Below is a small trained network, with its code and all its weights. Each question gives an input and a target symbol and asks what happens when units are switched off, that is, made to give their printed mean instead of their output.

import numpy as np


def w(rows, s, z=0):
    codes = np.array(rows[::2]) - 128.0
    scale = np.full(codes.shape[1], s)
    scale[-1] = z or s
    return codes * scale


def norm(h):
    return h / np.sqrt((h * h).mean(-1, keepdims=True) + 1e-5)


def f(y):
    return y / 2 * (1 + np.tanh(0.7978845608 * (y + 0.044715 * y**3)))


def softmax(a):
    e = np.exp(a - a.max(-1, keepdims=True))
    return e / e.sum(-1, keepdims=True)


def log_softmax(a):
    a = a - a.max(-1, keepdims=True)
    return a - np.log(np.exp(a).sum(-1, keepdims=True))


def net(x, mask):
    ids = ['ΓΛΠΦΨαβδεζημτ'.index(c) for c in x.split()]
    T = len(ids)
    res = E[ids] + P[:T]
    q, k, v = (norm(res) @ M[0].T for M in (Q, K, V))
    z = softmax(np.where(np.tri(T) > 0, q @ k.T / 2**0.5, -1e9)) @ v
    res = res + np.where(mask[0], z, O[0][:, -1]) @ O[0][:, :-1]
    y = f(norm(res) @ A[0][:, :-1].T + A[0][:, -1])
    res = res + np.where(mask[1:17], y, B[0][:, -1]) @ B[0][:, :-1]
    return log_softmax(norm(res)[-1] @ U[:, :-1].T + U[:, -1])


Q, K, V, O, A, B = {}, {}, {}, {}, {}, {}
E = w([
[102,125,108,140,50],'Γ',
[76,146,160,172,94],'Λ',
[138,151,106,107,69],'Π',
[66,136,140,171,89],'Φ',
[105,129,112,146,78],'Ψ',
[222,131,189,49,148],'α',
[111,126,164,141,136],'β',
[45,107,112,128,254],'δ',
[223,119,193,31,164],'ε',
[73,113,124,165,62],'ζ',
[41,136,161,98,110],'η',
[212,26,99,163,181],'μ',
[167,60,98,87,104],'τ',
],0.0081)
P = w([
[99,194,86,129,135],'0',
[104,161,156,30,79],'1',
[175,139,122,200,81],'2',
[63,117,141,168,165],'3',
[110,108,161,50,63],'4',
[185,127,133,189,83],'5',
[79,133,208,152,196],'6',
[155,48,136,10,57],'7',
],0.012)
Q[0] = w([
[2,117,207,79,173],'H0',
[177,136,160,214,73],'H0',
],0.0087)
K[0] = w([
[173,2,233,125,10],'H0',
[173,215,59,106,170],'H0',
],0.0073)
V[0] = w([
[136,163,153,188,73],'H0',
[110,2,72,180,164],'H0',
],0.0077)
O[0] = w([
[161,195,171,139,2,148],'H0',
[101,47,153,152,131,4],'H0',
],0.0097,0.0038)
A[0] = w([
[160,195,138,85,146,107],'N0',
[147,90,162,134,170,141],'N1',
[109,107,132,33,122,248],'N2',
[119,165,132,190,115,53],'N3',
[137,201,154,175,148,67],'N4',
[82,126,90,192,80,118],'N5',
[101,153,65,144,211,113],'N6',
[189,121,129,72,85,208],'N7',
[109,55,191,112,101,138],'N8',
[95,135,130,43,86,165],'N9',
[90,93,107,75,164,16],'N10',
[179,97,110,181,89,133],'N11',
[114,94,199,147,141,156],'N12',
[120,86,125,164,107,254],'N13',
[178,169,142,97,171,127],'N14',
[148,159,12,110,107,85],'N15',
],0.011,0.0025)
B[0] = w([
[117,60,131,162,140,196],'N0',
[32,164,65,136,156,152],'N1',
[157,165,198,66,95,241],'N2',
[168,160,116,96,149,156],'N3',
[206,87,128,134,110,177],'N4',
[119,74,151,161,159,167],'N5',
[113,189,170,154,54,148],'N6',
[88,169,170,128,126,253],'N7',
[137,100,2,64,61,197],'N8',
[140,116,211,38,198,238],'N9',
[180,199,114,161,108,142],'N10',
[96,195,168,93,121,167],'N11',
[104,93,132,147,129,167],'N12',
[111,123,171,79,178,169],'N13',
[104,92,117,206,126,167],'N14',
[110,17,115,136,175,175],'N15',
],0.0071,0.0059)
U = w([
[111,201,210,62,149,182],'Γ',
[155,141,126,74,85,176],'Λ',
[198,159,80,103,121,177],'Π',
[90,114,184,185,63,6],'Φ',
[103,194,137,169,138,132],'Ψ',
[187,87,81,174,128,128],'α',
[136,185,107,170,106,87],'β',
[37,113,117,166,224,183],'δ',
[186,103,114,185,178,109],'ε',
[133,195,119,156,108,56],'ζ',
[192,145,153,149,203,55],'η',
[54,38,113,141,133,146],'μ',
[144,133,189,161,249,4],'τ',
],0.011,0.0029)

Each question gives the input, a string of symbols that net reads in full, and the target symbol t.
The units are the heads (2 rows each of Q, K, V and O) and the neurons (one row each of A and B). Each row of codes is followed by its name. A weight is (code - 128) times the scale printed after its matrix; where a second scale follows, it is the last column's (O, A, B and U).
mask holds one flag per unit, heads first, then neurons. A switched-off unit (its flag False) gives its mean, the last column of its rows in O or B, instead of its output. The means were averaged over made-up inputs and are rounded, as every weight is.
A unit's drop is (log p(t) with every unit on - log p(t) with that unit switched off) / (log p(t) with every unit on - log p(t) with every unit switched off).
The circuit of an input: a set's keep is (log p(t) with only the set's units on - log p(t) with every unit switched off) / (log p(t) with every unit on - log p(t) with every unit switched off). Starting from the 12 units with the biggest drops (on a tie, the unit counted first), units are removed one at a time, each time the one whose removal leaves the highest keep (on an exact tie, the one counted first), for as long as the keep stays at least 0.8.
units of the circuit, in order: the units of the circuit, biggest drop first
unit that matters most: the unit with the biggest drop
k most important neurons: the k neurons with the biggest drops, biggest first
drop when u is switched off: that unit's drop, to one decimal
input ε δ α Γ μ Ψ, target α: 2 most important neurons => [N15, N9]
input δ δ Ψ Π μ Λ, target δ: units of the circuit, in order => [H0, N2]
input ζ ζ β Λ μ β α, target δ: unit that matters most => N1
input δ μ Γ α μ μ Ψ, target δ: units of the circuit, in order => [H0, N1]
input δ ε τ Φ, target μ: units of the circuit, in order => [H0, N7, N2]
input ζ Φ Γ ζ, target Φ: units of the circuit, in order => [H0, N5]
input α μ τ β, target μ: units of the circuit, in order => [H0, N8]
input β δ ε ζ Ψ μ β, target δ: 3 most important neurons => [N2, N1, N9]
input ζ ζ η ε α ζ Φ μ, target Γ: units of the circuit, in order => [N7, N2]
input Φ α β Π Φ Φ τ, target μ: units of the circuit, in order => [N12, N8, N9]
input ε η Λ α Φ Φ ζ, target Φ: 2 most important neurons => [N9, N2]
input β Φ τ μ β μ ε, target δ: 2 most important neurons => [N1, N14]
input τ ε Λ, target τ: 2 most important neurons => [N5, N13]
input Π α α δ Φ τ ζ, target μ: unit that matters most => N2
input μ β α ζ Γ μ, target μ: drop when H0 is switched off => 1.6
input τ τ ε Ψ Π Γ μ, target δ: drop when N1 is switched off => 0.7
input μ ζ α α Φ Ψ, target μ: drop when H0 is switched off => 1.2
